Below is a small trained network, with its code and all its weights. Each question gives an input and a target symbol and asks what happens when units are switched off, that is, made to give their printed mean instead of their output.

import numpy as np


def w(rows, s, z=0):
    codes = np.array(rows[::2]) - 128.0
    scale = np.full(codes.shape[1], s)
    scale[-1] = z or s
    return codes * scale


def f(y):
    return np.maximum(y, 0)


def softmax(a):
    e = np.exp(a - a.max(-1, keepdims=True))
    return e / e.sum(-1, keepdims=True)


def log_softmax(a):
    a = a - a.max(-1, keepdims=True)
    return a - np.log(np.exp(a).sum(-1, keepdims=True))


def net(x, mask):
    ids = ['αβδελσφω'.index(c) for c in x.split()]
    T = len(ids)
    res = E[ids] + P[:T]
    q, k, v = (res @ M[0].T for M in (Q, K, V))
    z = softmax(np.where(np.tri(T) > 0, q @ k.T / 3**0.5, -1e9)) @ v
    res = res + np.where(mask[0], z, O[0][:, -1]) @ O[0][:, :-1]
    y = f(res @ A[0][:, :-1].T + A[0][:, -1])
    res = res + np.where(mask[1:9], y, B[0][:, -1]) @ B[0][:, :-1]
    return log_softmax(res[-1] @ U[:, :-1].T + U[:, -1])


Q, K, V, O, A, B = {}, {}, {}, {}, {}, {}
E = w([
[209,197,137,7,135,105,106,106],'α',
[111,83,221,46,189,100,122,119],'β',
[77,171,215,151,113,170,126,101],'δ',
[163,169,117,167,126,199,154,71],'ε',
[120,253,142,152,112,44,147,197],'λ',
[141,92,144,53,112,159,134,179],'σ',
[169,121,95,150,85,134,175,118],'φ',
[156,170,156,170,207,77,191,23],'ω',
],0.021)
P = w([
[213,180,192,159,141,159,252,115],'0',
[121,150,93,129,175,96,73,124],'1',
[64,169,151,56,73,95,133,28],'2',
[183,124,177,153,131,150,136,146],'3',
[90,174,76,181,229,164,119,132],'4',
[66,155,152,55,45,79,168,48],'5',
[169,113,190,165,107,131,107,183],'6',
],0.018)
Q[0] = w([
[99,154,182,71,123,164,222,128],'H1',
[111,188,106,102,125,129,146,57],'H1',
[2,227,146,45,83,91,117,104],'H1',
],0.01)
K[0] = w([
[80,86,67,92,129,200,103,194],'H1',
[122,156,54,184,223,156,56,81],'H1',
[47,187,103,118,254,152,139,150],'H1',
],0.0085)
V[0] = w([
[208,115,69,165,80,169,100,1],'H1',
[128,189,96,71,89,188,114,188],'H1',
[135,52,22,93,76,133,151,140],'H1',
],0.0092)
O[0] = w([
[143,40,92,218,65,66,167,157,143],'H1',
[69,124,35,113,130,157,167,105,162],'H1',
[129,165,118,126,128,126,254,109,2],'H1',
],0.0094,0.0086)
A[0] = w([
[113,109,189,78,68,94,209,96,123],'N1',
[10,106,132,94,105,125,83,97,97],'N2',
[53,126,52,29,122,146,199,90,13],'N3',
[104,127,111,86,187,161,48,106,37],'N4',
[118,83,41,138,145,135,71,193,238],'N5',
[77,113,64,92,132,55,52,108,255],'N6',
[72,158,92,105,129,204,99,162,219],'N7',
[177,137,152,137,190,150,128,232,159],'N8',
],0.011,0.0059)
B[0] = w([
[67,121,116,58,6,115,145,148,216],'N1',
[214,142,67,117,178,123,162,174,220],'N2',
[85,230,205,131,223,112,142,185,208],'N3',
[96,87,112,138,108,50,91,179,236],'N4',
[141,160,154,157,156,70,66,80,199],'N5',
[150,51,133,173,132,238,185,109,251],'N6',
[181,121,164,184,87,113,164,62,245],'N7',
[74,132,40,128,132,156,175,121,211],'N8',
],0.011,0.012)
U = w([
[50,131,146,97,134,55,93,137,200],'α',
[168,62,70,184,198,222,157,116,156],'β',
[122,236,99,172,176,37,127,216,75],'δ',
[203,143,131,149,226,16,184,133,150],'ε',
[237,187,99,39,131,56,83,111,248],'λ',
[128,96,79,135,106,148,161,139,4],'σ',
[127,137,98,122,186,228,197,140,109],'φ',
[124,121,254,140,103,187,83,151,90],'ω',
],0.0083,0.0036)

Each question gives the input, a string of symbols that net reads in full, and the target symbol t.
The units are the heads (3 rows each of Q, K, V and O) and the neurons (one row each of A and B). Each row of codes is followed by its name. A weight is (code - 128) times the scale printed after its matrix; where a second scale follows, it is the last column's (O, A, B and U).
mask holds one flag per unit, heads first, then neurons. A switched-off unit (its flag False) gives its mean, the last column of its rows in O or B, instead of its output. The means were averaged over made-up inputs and are rounded, as every weight is.
A unit's drop is (log p(t) with every unit on - log p(t) with that unit switched off) / (log p(t) with every unit on - log p(t) with every unit switched off).
The circuit of an input: a set's keep is (log p(t) with only the set's units on - log p(t) with every unit switched off) / (log p(t) with every unit on - log p(t) with every unit switched off). Starting from all 9 units, units are removed one at a time, each time the one whose removal leaves the highest keep (on an exact tie, the one counted first), for as long as the keep stays at least 0.8.
units of the circuit, in order: the units of the circuit, biggest drop first
unit that matters most: the unit with the biggest drop
top k neurons: the k neurons with the biggest drops, biggest first
input ω α ε σ σ ε, target δ: unit that matters most => N3
input λ φ λ β ε λ, target σ: units of the circuit, in order => N6, H1
input α λ δ ω φ ω β, target α: top 2 neurons => N4, N8
input λ ω β α ω λ, target ω: units of the circuit, in order => H1, N6
input α σ δ β, target α: units of the circuit, in order => N6, N2, N7
input λ ω σ ω ε ε, target σ: units of the circuit, in order => H1, N1
input σ δ σ φ σ, target δ: units of the circuit, in order => H1, N3, N6
input α β φ φ, target σ: units of the circuit, in order => H1, N1, N2
input δ ε σ φ σ σ, target δ: units of the circuit, in order => N3, H1
input λ ε ε β ε ω, target σ: units of the circuit, in order => H1, N1, N6
input β ε α δ φ λ, target α: units of the circuit, in order => H1, N1
input φ λ σ, target ε: top 3 neurons => N2, N4, N3
input σ ε δ, target σ: top 2 neurons => N1, N2
input σ ω φ ε φ λ, target α: units of the circuit, in order => N1
input α α ε α σ β, target δ: units of the circuit, in order => N3, H1
input δ σ σ α δ, target ε: top 2 neurons => N4, N2
input δ ε α, target σ: units of the circuit, in order => H1, N6
input σ σ λ ε ω, target β: top 2 neurons => N3, N8
input ε σ δ α λ λ, target ε: top 2 neurons => N2, N4
input δ σ σ σ α α, target φ: unit that matters most => N6
input σ α σ δ β ω, target λ: top 3 neurons => N2, N3, N8
input α α β, target φ: top 3 neurons => N6, N2, N3
input σ φ φ, target α: top 2 neurons => N1, N6
input δ σ α φ, target σ: top 2 neurons => N3, N6
